Each row has a name. Each question is about the rows just above it.

Columns, left to right: F E H C B U G L N D
K_507:  52 202 135 225 115 240 115 227 107 192
K_452: 213 132 182 102 154  75 136 110 137  57
K_265:  79 145 130 190 112 199 105 207 103 193
 75 199 is in which column, read top down?
U
Which column holds 115 154 top down?
B
 57 193 is in which column, read top down?
D
Which column holds this, read top down? 102 190
C
Which column holds this, read top down? 154 112
B

Columns, left to right: M Q J X A
K_373: 127 233  87  92 114
K_206: 127 233  87  23 104
K_738: 127 233  90  79 159
Which column holds this, read top down? 23 79
X
Which column holds 114 104 top down?
A
Whose row is 127 233  87  23 104?
K_206
Whose row is 127 233  87  92 114?
K_373
Which row holds 127 233  90  79 159?
K_738

Columns, left to right: Z R T Y
K_965: 105  95 167  50
K_553: 132 203 154 204
K_243: 126 132 165 120
K_983:  84  97 107  69
K_855: 155 210 128 202
K_481: 191 209 109 229
K_828: 162 106  25 131
K_490: 119 178  99 183
K_634: 188 178  64 208
K_95: 116 164 115 170
K_958: 160 165  93 188
K_465: 172 192  62 202
Which column holds this, read top down? 160 172
Z
Which column holds this, read top down?  97 210 209 106 178 178 164 165 192
R
Which column holds 165 107 128 109  25  99  64 top down?
T
165 107 is in which column, read top down?
T

Columns, left to right: bila sonas bebez bep vofo Rak vido
K_749: 179 132 107 108 144 155  93
K_474: 170 179 125 214 175 104  56
K_80:  90 135 172  74 200  14 194
K_872: 179 132 107 173 144 155  93
 56 194 is in which column, read top down?
vido
Which column holds this, read top down? 179 135
sonas
Which column holds  56 194  93 top down?
vido
108 214  74 is in which column, read top down?
bep

Columns, left to right: V K P W S
K_650:  49  13 156 191  82
K_701:  71 163 127 127 101
K_707: 179 121 119 174 152
Which column holds this, read top down? 127 174
W
Which column holds  82 101 top down?
S

Columns, left to right: gezuz Nutob matud riguv Bamem sil
K_70: 198 206  38 169 112  42
K_545: 140 121  80  93 113  58
K_737:  88  32 202 196 142 116
140  88 is in which column, read top down?
gezuz
Which column holds  93 196 top down?
riguv
Which column holds 113 142 top down?
Bamem
Which column holds 198 140 top down?
gezuz

Columns, left to right: kolid nuvi rupi vavi ropeg nep lufus Bakid nital
K_839: 117 121  78 114 106 111  70  99  71
K_423: 137 172 183 173 107 182 173  76  49
K_582: 131 159 174 168 116 171 165  86  70
K_709: 137 185 191 180 104 195 177  61  25
K_947: 132 142 145 144 130 144 142 120 115
K_384: 132 172 173 167 111 179 162  72  45
K_870: 137 142 157 143 138 146 158 135 141
K_290: 122 117  91 122  88 114  82  93  62
K_591: 113 104 106 105 131 102 110 137 152
K_41: 133 162 163 147 128 165 158 104  92
K_188: 130 107  81 126  76 105  71  98  60
K_592: 115 111  60 105  95  99  52  97  65
Which column holds this, read top down? 132 132 137 122 113
kolid
Which column holds this, read top down? 173 168 180 144
vavi
167 143 122 105 is in which column, read top down?
vavi
Which column holds this, read top down? 177 142 162 158
lufus
144 179 146 114 102 is in which column, read top down?
nep
Which column holds  71  49  70  25 115  45 141  62 top down?
nital

Columns, left to right: tozuv Gafu fomak nalim Maro katu tipe pudu
K_20: 143  30  35  78  65  94  59 234
K_990:  32 188 197  51 125  95  78  55
K_515: 134 142 137 158 143 129 169  62
K_122:  16 217 222  88 152 138 100  36
 65 125 143 is in which column, read top down?
Maro
Which column holds this, read top down?  95 129 138
katu

Columns, left to right: Sos lol Seti gok doz Raf som lomer Gama Zul
K_959: 120  56 112 120 117 105 119 152 175 135
K_249: 204 114 149 144 154 131  98  95 144  91
K_773: 191 131 157 138 156 143 111 129 122  97
K_834: 197 119 188 133 143 129 101 107 109  77
K_988: 161  71 145 138  91 108 113 105  88 128
K_495: 204 131 158 134 156 137 112  93 132  79
K_865:  98 195 136 116 132  98 239 144 157 148
Which column holds 101 113 112 239 top down?
som
Which column holds 131 143 129 108 137 top down?
Raf
Which column holds this, read top down?  71 131
lol
Which column holds this, read top down?  77 128
Zul

Columns, left to right: zes zoku zun lef Nipez pusus Pof ful
K_59: 125 132  40  85  71 160  96  75
K_695: 127 193  70 177 108 103 193 180
K_604: 106 135 124  60  37 138 179  86
K_378:  48 178 110  82  87 162 189 134
K_513: 121 191 107 174  90 152 198  59
K_585: 127 193  70 177 108 168 174  78
K_108:  62 185 125 156 152 128 186 206
K_614:  48 168 108 212 128 163 162 124
K_347: 109 137 135 168 127 139  75 159
K_646: 109 137  18 168 127 139  75 159
Which column holds 60 82 top down?
lef
189 198 174 186 162  75 is in which column, read top down?
Pof

